Below are the code and all the weights of a small trained network. Each question names an input and a target symbol and asks about switching units off, where a switched-off unit gives its printed mean instead of its output.

import numpy as np


def w(rows, s, z=0):
    codes = np.array(rows[::2]) - 128.0
    scale = np.full(codes.shape[1], s)
    scale[-1] = z or s
    return codes * scale


def f(y):
    return np.maximum(y, 0)


def softmax(a):
    e = np.exp(a - a.max(-1, keepdims=True))
    return e / e.sum(-1, keepdims=True)


def log_softmax(a):
    a = a - a.max(-1, keepdims=True)
    return a - np.log(np.exp(a).sum(-1, keepdims=True))


def net(x, mask):
    ids = ['δεζθλστψω'.index(c) for c in x.split()]
    T = len(ids)
    res = E[ids] + P[:T]
    r = res
    for j in range(2):
        rows = slice(4 * j, 4 * j + 4)
        q, k, v = (r @ M[0][rows].T for M in (Q, K, V))
        z = softmax(np.where(np.tri(T) > 0, q @ k.T / 4**0.5, -1e9)) @ v
        o = O[0][rows]
        res = res + np.where(mask[j], z, o[:, -1]) @ o[:, :-1]
    y = f(res @ A[0][:, :-1].T + A[0][:, -1])
    res = res + np.where(mask[2:14], y, B[0][:, -1]) @ B[0][:, :-1]
    return log_softmax(res[-1] @ U[:, :-1].T + U[:, -1])


Q, K, V, O, A, B = {}, {}, {}, {}, {}, {}
E = w([
[201,132,171,118,155],'δ',
[118,134,190,156,92],'ε',
[60,3,145,127,94],'ζ',
[64,192,193,253,3],'θ',
[143,125,186,155,123],'λ',
[220,128,177,114,168],'σ',
[200,79,82,132,22],'τ',
[123,121,182,153,98],'ψ',
[180,19,99,85,190],'ω',
],0.014)
P = w([
[34,253,101,224,242],'0',
[172,60,120,220,176],'1',
[160,58,165,171,178],'2',
[163,83,174,140,141],'3',
[134,157,211,17,141],'4',
[99,184,176,63,92],'5',
],0.0059)
Q[0] = w([
[77,134,117,184,167],'head 0',
[162,72,133,248,141],'head 0',
[68,96,109,98,90],'head 0',
[140,87,162,101,140],'head 0',
[133,211,123,89,186],'head 1',
[66,162,102,75,132],'head 1',
[158,46,186,123,25],'head 1',
[130,95,177,103,47],'head 1',
],0.013)
K[0] = w([
[90,126,184,85,133],'head 0',
[66,185,71,102,159],'head 0',
[87,81,125,135,109],'head 0',
[133,109,90,166,172],'head 0',
[163,139,131,207,201],'head 1',
[129,114,212,184,154],'head 1',
[114,95,57,78,5],'head 1',
[144,97,131,130,38],'head 1',
],0.014)
V[0] = w([
[167,166,197,67,98],'head 0',
[94,104,95,82,3],'head 0',
[158,165,241,195,154],'head 0',
[25,97,170,97,140],'head 0',
[194,118,157,95,68],'head 1',
[56,127,192,134,140],'head 1',
[143,130,114,129,130],'head 1',
[33,130,102,165,191],'head 1',
],0.013)
O[0] = w([
[156,128,84,217,103,40],'head 0',
[154,66,125,143,253,1],'head 0',
[205,125,113,154,20,165],'head 0',
[196,171,112,63,159,144],'head 0',
[97,103,46,92,191,155],'head 1',
[120,166,117,166,30,114],'head 1',
[131,128,142,121,136,129],'head 1',
[154,151,183,179,47,107],'head 1',
],0.012,0.0066)
A[0] = w([
[86,134,148,104,107,88],'neuron 0',
[79,75,170,207,163,163],'neuron 1',
[139,141,159,180,99,80],'neuron 2',
[97,197,112,187,151,110],'neuron 3',
[148,237,148,114,154,121],'neuron 4',
[103,121,106,178,211,3],'neuron 5',
[140,199,109,162,108,127],'neuron 6',
[71,206,97,128,181,131],'neuron 7',
[100,101,121,144,88,182],'neuron 8',
[245,126,107,100,162,127],'neuron 9',
[161,112,98,70,115,172],'neuron 10',
[81,169,126,91,219,125],'neuron 11',
],0.013,0.007)
B[0] = w([
[132,165,79,148,141,171],'neuron 0',
[203,116,80,135,127,152],'neuron 1',
[100,135,72,118,151,209],'neuron 2',
[148,126,123,126,99,135],'neuron 3',
[158,121,119,173,97,172],'neuron 4',
[89,179,252,136,163,188],'neuron 5',
[114,114,161,93,170,201],'neuron 6',
[136,80,125,78,100,167],'neuron 7',
[163,124,177,144,115,204],'neuron 8',
[134,125,133,177,94,192],'neuron 9',
[96,163,149,117,171,231],'neuron 10',
[153,115,76,148,73,253],'neuron 11',
],0.023,0.012)
U = w([
[127,172,105,85,247,215],'δ',
[108,137,106,173,147,2],'ε',
[155,181,165,186,3,172],'ζ',
[111,112,103,189,159,33],'θ',
[128,171,77,123,187,81],'λ',
[117,172,234,55,230,223],'σ',
[225,96,81,147,186,113],'τ',
[110,130,98,175,160,46],'ψ',
[118,98,60,119,115,88],'ω',
],0.0052,0.0038)

Each question gives the input, a string of symbols that net reads in full, and the target symbol t.
The units are the heads (4 rows each of Q, K, V and O) and the neurons (one row each of A and B). Each row of codes is followed by its name. A weight is (code - 128) times the scale printed after its matrix; where a second scale follows, it is the last column's (O, A, B and U).
mask holds one flag per unit, heads first, then neurons. A switched-off unit (its flag False) gives its mean, the last column of its rows in O or B, instead of its output. The means were averaged over made-up inputs and are rounded, as every weight is.
A unit's drop is (log p(t) with every unit on - log p(t) with that unit switched off) / (log p(t) with every unit on - log p(t) with every unit switched off).
The circuit of an input: a set's keep is (log p(t) with only the set's units on - log p(t) with every unit switched off) / (log p(t) with every unit on - log p(t) with every unit switched off). Starting from the 12 units with the biggest drops (on a tie, the unit counted first), units are removed one at a time, each time the one whose removal leaves the highest keep (on an exact tie, the one counted first), for as long as the keep stays at least 0.8.
units of the circuit, in order: the units of the circuit, biggest drop first
unit that matters most: the unit with the biggest drop
k most important neurons: the k neurons with the biggest drops, biggest first
heads that matter: for each layer, one digit per head in row order, 1 if its drop is at least 0.15 and else 0, layers parted by /
drop of u: that unit's drop, to one decimal
input τ ω σ, target τ: heads that matter	10
input τ ζ δ, target τ: units of the circuit, in order	[neuron 1; head 0]
input δ ζ ω ω τ λ, target ω: units of the circuit, in order	[neuron 11; head 1]
input ω τ ω, target ω: heads that matter	11
input τ ψ ω λ, target τ: heads that matter	10
input ω ω τ ω, target ω: units of the circuit, in order	[neuron 11; head 1; head 0]
input θ θ λ δ ω, target ζ: heads that matter	10
input ζ ω ζ, target σ: heads that matter	11
input ω θ ω, target σ: unit that matters most	neuron 11
input ε ψ δ ψ, target σ: 4 most important neurons	[neuron 11; neuron 6; neuron 9; neuron 4]
input ω ψ ζ λ ζ, target σ: units of the circuit, in order	[head 0; head 1; neuron 11]
input τ δ ω, target τ: 4 most important neurons	[neuron 1; neuron 11; neuron 6; neuron 2]
input ω ω ω ζ τ ε, target ω: heads that matter	01
input ω ψ τ θ, target ω: heads that matter	01
input ω τ θ, target ω: units of the circuit, in order	[head 1; neuron 11]
input τ ψ θ θ, target τ: units of the circuit, in order	[head 0; neuron 1; head 1]
input ψ ψ ω, target ζ: 4 most important neurons	[neuron 9; neuron 6; neuron 2; neuron 5]
input ε ψ θ ε, target σ: 3 most important neurons	[neuron 6; neuron 11; neuron 4]
input ε ω ε, target σ: 4 most important neurons	[neuron 11; neuron 9; neuron 6; neuron 4]
input ω τ ω ζ, target ω: heads that matter	11
input ζ ω ε ω, target σ: 3 most important neurons	[neuron 11; neuron 2; neuron 4]
input τ ω ω, target τ: 2 most important neurons	[neuron 11; neuron 1]
input δ ε δ τ, target δ: 3 most important neurons	[neuron 10; neuron 11; neuron 4]
input δ σ ψ τ, target δ: drop of neuron 11	0.2
input τ δ ζ σ θ τ, target σ: drop of head 1	0.7
input ω ζ ω τ, target ω: drop of neuron 9	0.1
input ω δ τ ζ τ, target σ: drop of neuron 1	-0.1
